[[  7  -6 -16 -12  -1  18  21  21]
 [ 26  18   8 -17 -20   7  31  12]
 [ 17  42 -29  -2 -23 -15 -35   2]
 [ 24  35  26  19 -26   6  26   1]
 [-27   0  62 -39  19   7  -2  44]
 [  5  -1   7  -5 -13   0  -5   4]
 [-57   7 -30  -8  20  18 -20 -31]
 [ -8  25  -1  21  46  -7 -14  20]
 [  9   1  13 -27 -17 -19  -8   9]
 [-39  -6 -17  11 -52 -27   8  38]
 [ 34 -52  28  29 -25  49 -40 -10]
 [ 20 -13  26 -30  27  -5  -3  33]]
:
[[  7  26  17  24 -27   5 -57  -8   9 -39  34  20]
 [ -6  18  42  35   0  -1   7  25   1  -6 -52 -13]
 [-16   8 -29  26  62   7 -30  -1  13 -17  28  26]
 [-12 -17  -2  19 -39  -5  -8  21 -27  11  29 -30]
 [ -1 -20 -23 -26  19 -13  20  46 -17 -52 -25  27]
 [ 18   7 -15   6   7   0  18  -7 -19 -27  49  -5]
 [ 21  31 -35  26  -2  -5 -20 -14  -8   8 -40  -3]
 [ 21  12   2   1  44   4 -31  20   9  38 -10  33]]

[[ -2  16 -42   7 -30  -5 -19]
 [  7  31  -8  -2 -21  -5 -18]
 [-32 -22  -3   3  -5  19   9]
 [-18 -12  20  14 -31  10  -3]
 [-35 -18  10 -16  22 -11   1]
 [ 19  -2   2  19  12 -55  -9]
 [ 17  -9 -40  40   2   6 -15]
 [-11 -12 -41  10 -19  10  14]
 [-18 -15 -25 -13   6 -14  10]
 [  4  -3 -29 -27   3 -33 -35]
 [ 38 -10 -10   0  18 -28  -9]
 [-20 -18 -34  -2  12 -73 -39]]
:
[[ -2   7 -32 -18 -35  19  17 -11 -18   4  38 -20]
 [ 16  31 -22 -12 -18  -2  -9 -12 -15  -3 -10 -18]
 [-42  -8  -3  20  10   2 -40 -41 -25 -29 -10 -34]
 [  7  -2   3  14 -16  19  40  10 -13 -27   0  -2]
 [-30 -21  -5 -31  22  12   2 -19   6   3  18  12]
 [ -5  -5  19  10 -11 -55   6  10 -14 -33 -28 -73]
 [-19 -18   9  -3   1  -9 -15  14  10 -35  -9 -39]]

[[ -6  29   7  -8]
 [-17  23   0 -12]
 [-43   5 -32   7]
 [-11 -28 -34  38]
 [ 40 -18  17  -1]
 [-37 -21  22  14]
 [  2 -10 -46  42]
 [-14  76 -56  12]
 [-19 -15  33 -25]]
:
[[ -6 -17 -43 -11  40 -37   2 -14 -19]
 [ 29  23   5 -28 -18 -21 -10  76 -15]
 [  7   0 -32 -34  17  22 -46 -56  33]
 [ -8 -12   7  38  -1  14  42  12 -25]]

[[ 24 -24 -17]
 [ 11 -18 -21]
 [-15  20  18]
 [-20  20  16]
 [ 15  37  36]
 [ -7 -32 -49]
 [-14  -9  62]
 [  5  -7 -60]
 [  8   0  52]
 [  7   1  53]
 [-14   4 -55]
 [  5   5  52]]
:
[[ 24  11 -15 -20  15  -7 -14   5   8   7 -14   5]
 [-24 -18  20  20  37 -32  -9  -7   0   1   4   5]
 [-17 -21  18  16  36 -49  62 -60  52  53 -55  52]]

[[ 19 -66   5  32  53 -35]
 [-20 -80 -15  38  55 -45]
 [ 36 -11 -46 -52  10  56]
 [ 57 -14 -34 -55   3  51]]
:
[[ 19 -20  36  57]
 [-66 -80 -11 -14]
 [  5 -15 -46 -34]
 [ 32  38 -52 -55]
 [ 53  55  10   3]
 [-35 -45  56  51]]

[[ -4  14 -36  11]
 [  0   4 -51  18]
 [ 12  49  61   4]]
:
[[ -4   0  12]
 [ 14   4  49]
 [-36 -51  61]
 [ 11  18   4]]

[[  8  19  -2   7  -2  12 -75]
 [ -8   5   0   5 -12   8 -70]
 [ -6   1   4   3 -13   0 -57]
 [  2  15  11   4  -9  15 -37]
 [ -9   5  21  12 -22   1 -28]
 [-20  10   7  12  -6   6 -25]
 [-19   0  11  14 -13  -1  -1]]
:
[[  8  -8  -6   2  -9 -20 -19]
 [ 19   5   1  15   5  10   0]
 [ -2   0   4  11  21   7  11]
 [  7   5   3   4  12  12  14]
 [ -2 -12 -13  -9 -22  -6 -13]
 [ 12   8   0  15   1   6  -1]
 [-75 -70 -57 -37 -28 -25  -1]]

[[ -4  67   3   9  11  27  27  29 -36  12   5  23  -2  14  11   6]
 [ 84 -30  16 -15  19   1  15 -41 -13 -12 -12  -2  -6 -28  48  38]
 [ 39  -7 -13  51  -4 -44  -8  -5  -4  37 -14  -6  16  -6 -34 -30]
 [-26 -31  15   5  16 -43  24   9   9 -42  -1 -18   2 -17  -3  57]
 [ -8 -16  14  22  15  41  22   6 -43 -17   7  -1   2  43  12  10]
 [-34  -8 -13  18  -9  44 -11  -1  40  35  -8 -16   2   2  17  45]]
:
[[ -4  84  39 -26  -8 -34]
 [ 67 -30  -7 -31 -16  -8]
 [  3  16 -13  15  14 -13]
 [  9 -15  51   5  22  18]
 [ 11  19  -4  16  15  -9]
 [ 27   1 -44 -43  41  44]
 [ 27  15  -8  24  22 -11]
 [ 29 -41  -5   9   6  -1]
 [-36 -13  -4   9 -43  40]
 [ 12 -12  37 -42 -17  35]
 [  5 -12 -14  -1   7  -8]
 [ 23  -2  -6 -18  -1 -16]
 [ -2  -6  16   2   2   2]
 [ 14 -28  -6 -17  43   2]
 [ 11  48 -34  -3  12  17]
 [  6  38 -30  57  10  45]]
